Here is a tiny trained network, its code and every weight. The questions are about switching its units off for an input and a target symbol, where a switched-off unit gives its printed mean instead of its output.

import numpy as np


def w(rows, s, z=0):
    codes = np.array(rows[::2]) - 128.0
    scale = np.full(codes.shape[1], s)
    scale[-1] = z or s
    return codes * scale


def norm(h):
    return h / np.sqrt((h * h).mean(-1, keepdims=True) + 1e-5)


def f(y):
    return np.maximum(y, 0)


def softmax(a):
    e = np.exp(a - a.max(-1, keepdims=True))
    return e / e.sum(-1, keepdims=True)


def log_softmax(a):
    a = a - a.max(-1, keepdims=True)
    return a - np.log(np.exp(a).sum(-1, keepdims=True))


def net(x, mask):
    ids = ['αβηλξπψ'.index(c) for c in x.split()]
    T = len(ids)
    res = E[ids] + P[:T]
    u = 0
    for l in range(2):
        r = norm(res)
        for j in range(2):
            rows = slice(2 * j, 2 * j + 2)
            q, k, v = (r @ M[l][rows].T for M in (Q, K, V))
            z = softmax(np.where(np.tri(T) > 0, q @ k.T / 2**0.5, -1e9)) @ v
            o = O[l][rows]
            res = res + np.where(mask[u + j], z, o[:, -1]) @ o[:, :-1]
        u += 2
        y = f(norm(res) @ A[l][:, :-1].T + A[l][:, -1])
        res = res + np.where(mask[u : u + 12], y, B[l][:, -1]) @ B[l][:, :-1]
        u += 12
    return log_softmax(norm(res)[-1] @ U[:, :-1].T + U[:, -1])


Q, K, V, O, A, B = {}, {}, {}, {}, {}, {}
E = w([
[128,174,138,224,250,165,91,149,92,48,133],'α',
[146,141,120,110,150,135,188,73,182,85,113],'β',
[159,158,150,101,79,169,168,112,48,148,118],'η',
[117,165,111,64,139,120,167,108,166,157,80],'λ',
[125,128,114,126,201,66,111,113,102,153,77],'ξ',
[116,120,128,102,88,166,90,145,103,49,135],'π',
[78,56,194,131,123,174,129,97,72,113,138],'ψ',
],0.021)
P = w([
[129,166,131,167,73,181,201,230,52,130,72],'0',
[206,74,67,124,158,216,47,127,103,146,114],'1',
[107,126,120,215,120,141,200,197,145,48,100],'2',
[163,124,96,133,146,158,134,234,142,131,226],'3',
[98,103,162,186,25,86,212,193,130,39,110],'4',
[177,75,106,64,113,114,52,147,154,148,185],'5',
[29,229,156,174,81,125,183,88,163,169,102],'6',
[140,72,116,58,110,171,136,198,89,117,170],'7',
[82,165,133,139,141,35,168,83,124,11,97],'8',
[77,105,121,46,162,110,84,124,142,115,196],'9',
[81,227,119,125,97,48,147,49,168,125,66],'10',
[85,104,153,154,173,140,78,163,106,145,136],'11',
],0.011)
Q[0] = w([
[163,148,174,79,3,188,250,108,104,93,127],'L0H0',
[72,96,199,120,56,25,81,122,39,149,142],'L0H0',
[92,165,155,59,134,174,165,73,170,24,107],'L0H1',
[187,114,51,21,219,218,99,201,116,216,181],'L0H1',
],0.0055)
K[0] = w([
[136,170,188,179,15,179,141,123,44,88,135],'L0H0',
[171,2,183,185,167,124,91,78,166,64,157],'L0H0',
[41,162,111,61,93,106,135,102,134,88,162],'L0H1',
[159,173,47,173,57,126,141,184,207,164,106],'L0H1',
],0.0065)
V[0] = w([
[136,106,175,124,157,67,147,98,113,144,164],'L0H0',
[85,122,94,104,158,180,72,107,72,107,164],'L0H0',
[1,74,196,184,151,97,122,143,129,169,134],'L0H1',
[191,177,60,122,180,161,130,154,82,173,25],'L0H1',
],0.0073)
O[0] = w([
[146,158,62,108,159,139,145,161,169,190,83,57],'L0H0',
[152,80,93,135,109,119,150,199,215,62,149,121],'L0H0',
[90,126,53,95,111,120,160,148,88,202,45,52],'L0H1',
[166,86,218,124,123,172,117,254,144,74,40,255],'L0H1',
],0.0094,0.0051)
A[0] = w([
[148,70,158,112,175,185,121,101,137,163,69,109],'L0N0',
[79,95,138,88,151,156,138,143,133,166,79,59],'L0N1',
[137,119,97,172,117,175,96,81,140,106,132,11],'L0N2',
[207,96,118,137,167,141,172,45,203,111,154,170],'L0N3',
[178,173,88,102,170,89,108,209,86,145,181,168],'L0N4',
[178,113,168,85,148,254,115,168,82,92,147,156],'L0N5',
[84,167,149,108,192,156,127,215,138,193,155,127],'L0N6',
[150,196,116,125,99,124,166,95,127,161,115,43],'L0N7',
[42,121,114,84,173,91,98,223,145,132,105,187],'L0N8',
[125,169,129,171,142,99,124,137,135,157,96,3],'L0N9',
[89,173,122,133,129,134,179,126,100,183,159,80],'L0N10',
[113,64,136,133,107,194,40,175,105,178,179,193],'L0N11',
],0.0083,0.0027)
B[0] = w([
[75,97,108,178,61,106,102,179,152,194,212,164],'L0N0',
[94,169,134,124,139,108,222,134,94,147,157,154],'L0N1',
[95,84,90,132,96,144,80,99,117,149,199,131],'L0N2',
[153,42,133,148,156,211,108,139,77,103,149,152],'L0N3',
[145,30,149,229,127,175,84,48,195,108,158,143],'L0N4',
[112,103,113,139,138,106,87,132,142,167,195,247],'L0N5',
[121,76,148,123,92,54,118,87,119,156,218,156],'L0N6',
[194,74,191,153,150,107,150,59,143,62,151,149],'L0N7',
[170,115,177,103,230,190,77,57,115,123,212,173],'L0N8',
[203,123,127,156,148,30,147,170,64,46,108,134],'L0N9',
[145,108,129,126,104,75,175,64,79,66,103,146],'L0N10',
[122,80,114,160,155,127,125,154,180,254,187,169],'L0N11',
],0.007,0.013)
Q[1] = w([
[227,61,225,159,170,150,191,50,80,2,143],'L1H0',
[36,190,197,116,175,109,51,204,100,94,94],'L1H0',
[147,214,142,148,173,116,177,162,167,74,53],'L1H1',
[176,158,205,235,164,132,173,34,191,21,175],'L1H1',
],0.0045)
K[1] = w([
[100,140,63,121,145,120,116,3,187,179,125],'L1H0',
[85,123,204,89,50,105,104,100,88,219,57],'L1H0',
[127,153,90,185,92,91,88,126,190,211,220],'L1H1',
[149,189,18,21,39,117,189,154,175,154,233],'L1H1',
],0.0053)
V[1] = w([
[81,27,149,156,216,87,142,134,140,177,131],'L1H0',
[3,65,132,127,55,201,103,222,76,211,183],'L1H0',
[45,49,100,182,118,190,36,240,143,143,102],'L1H1',
[54,124,111,209,140,185,103,123,77,25,114],'L1H1',
],0.0056)
O[1] = w([
[130,1,106,244,219,61,194,155,100,114,39,229],'L1H0',
[150,167,4,78,133,92,187,71,140,119,112,253],'L1H0',
[124,147,79,117,89,126,175,55,197,137,49,221],'L1H1',
[142,85,69,176,139,75,28,66,142,172,190,157],'L1H1',
],0.009,0.005)
A[1] = w([
[78,218,157,46,109,138,134,141,178,172,16,24],'L1N0',
[143,87,198,127,102,99,132,104,195,162,157,231],'L1N1',
[158,52,110,137,163,108,62,126,87,158,166,248],'L1N2',
[91,143,149,200,123,121,172,122,107,85,104,8],'L1N3',
[107,113,135,91,148,103,131,84,49,130,82,121],'L1N4',
[120,199,120,156,53,95,89,46,129,37,134,83],'L1N5',
[83,90,173,101,184,223,136,130,123,147,132,54],'L1N6',
[120,78,90,102,111,88,186,165,137,144,141,103],'L1N7',
[122,166,100,66,167,107,129,155,139,254,163,13],'L1N8',
[115,144,120,144,63,247,99,102,49,125,135,196],'L1N9',
[167,114,174,155,127,75,113,97,82,188,157,129],'L1N10',
[137,155,109,203,118,171,120,64,158,74,133,144],'L1N11',
],0.0075,0.0018)
B[1] = w([
[117,64,203,123,66,100,175,131,86,137,188,163],'L1N0',
[96,151,124,101,161,135,125,167,14,127,143,225],'L1N1',
[94,108,155,139,157,215,29,87,141,209,137,255],'L1N2',
[109,187,189,147,70,106,164,139,93,47,106,175],'L1N3',
[174,90,125,217,130,50,131,144,198,112,125,170],'L1N4',
[97,127,127,81,104,67,99,206,227,128,183,169],'L1N5',
[123,161,48,177,106,149,83,127,122,254,160,170],'L1N6',
[85,152,151,129,188,179,151,72,89,95,97,183],'L1N7',
[139,178,121,57,156,65,72,184,16,199,183,160],'L1N8',
[170,192,55,142,150,126,85,96,147,151,126,145],'L1N9',
[131,158,128,93,195,114,89,173,97,131,113,185],'L1N10',
[54,193,122,101,83,96,148,176,125,208,187,178],'L1N11',
],0.0072,0.0086)
U = w([
[196,9,166,182,92,189,96,90,239,149,159,211],'α',
[115,138,154,96,156,170,113,96,88,196,201,160],'β',
[207,206,127,142,69,186,143,103,164,128,162,168],'η',
[119,148,229,98,116,173,202,175,122,89,136,199],'λ',
[185,110,199,154,160,139,138,139,130,125,33,18],'ξ',
[89,135,122,92,69,97,113,162,254,114,167,97],'π',
[102,134,51,146,123,106,191,23,145,164,122,3],'ψ',
],0.0067,0.0012)

Each question gives the input, a string of symbols that net reads in full, and the target symbol t.
The units are the heads (2 rows each of Q, K, V and O) and the neurons (one row each of A and B). Each row of codes is followed by its name. A weight is (code - 128) times the scale printed after its matrix; where a second scale follows, it is the last column's (O, A, B and U).
mask holds one flag per unit, layer by layer, with each layer's heads first. A switched-off unit (its flag False) gives its mean, the last column of its rows in O or B, instead of its output. The means were averaged over made-up inputs and are rounded, as every weight is.
A unit's drop is (log p(t) with every unit on - log p(t) with that unit switched off) / (log p(t) with every unit on - log p(t) with every unit switched off).
The circuit of an input: a set's keep is (log p(t) with only the set's units on - log p(t) with every unit switched off) / (log p(t) with every unit on - log p(t) with every unit switched off). Starting from the 12 units with the biggest drops (on a tie, the unit counted first), units are removed one at a time, each time the one whose removal leaves the highest keep (on an exact tie, the one counted first), for as long as the keep stays at least 0.8.
units of the circuit, in order: the units of the circuit, biggest drop first
top k neurons: the k neurons with the biggest drops, biggest first
k most important neurons of layer l: the k neurons of layer l with the biggest drops, biggest first
heads that matter: for each layer, one digit per head in row order, 1 if its drop is at least 0.15 and else 0, layers parted by /
drop of u: that unit's drop, to one decimal
input λ λ ψ η α λ ξ, target ξ: heads that matter	00 / 10
input λ ψ ψ β β β, target β: units of the circuit, in order	L0H0
input η ψ λ λ β λ η λ η, target λ: heads that matter	00 / 01
input λ η λ ψ η, target ψ: heads that matter	01 / 00
input ψ λ π, target ψ: heads that matter	00 / 10
input π π β, target π: 2 most important neurons of layer 1	L1N11, L1N5
input α β λ λ π η π π η, target π: heads that matter	01 / 00
input λ λ λ λ η ψ α, target ψ: heads that matter	01 / 00
input π η λ, target π: top 3 neurons	L1N11, L1N5, L0N1
input β α λ η, target α: heads that matter	01 / 00
input π α λ, target π: heads that matter	11 / 01
input ξ ψ α, target ψ: units of the circuit, in order	L1H1, L0H1, L1H0
input α λ α η, target α: units of the circuit, in order	L0H1, L1H1, L0N4
input ψ η ξ, target ψ: heads that matter	00 / 11
input β β ξ η η ψ λ λ η ψ π, target ψ: units of the circuit, in order	L0H1
input λ α η π λ ψ λ λ β λ η, target λ: units of the circuit, in order	L1H1, L1N2
input λ ξ ξ η ξ ξ π ψ β λ ξ, target ξ: units of the circuit, in order	L1H0, L0N5
input λ β π π β, target π: heads that matter	01 / 11
input ξ ξ λ, target ξ: top 2 neurons	L0N8, L1N11
input λ η ψ η λ, target ψ: units of the circuit, in order	L0H1
input α π α, target π: 2 most important neurons of layer 1	L1N11, L1N5
input ψ λ η, target ψ: heads that matter	00 / 10
input ξ η α λ, target α: top 2 neurons	L0N4, L1N8
input λ η η η ξ λ λ α π, target π: drop of L1N5	0.4
input η β η η λ ψ λ ξ, target α: drop of L0N1	0.0
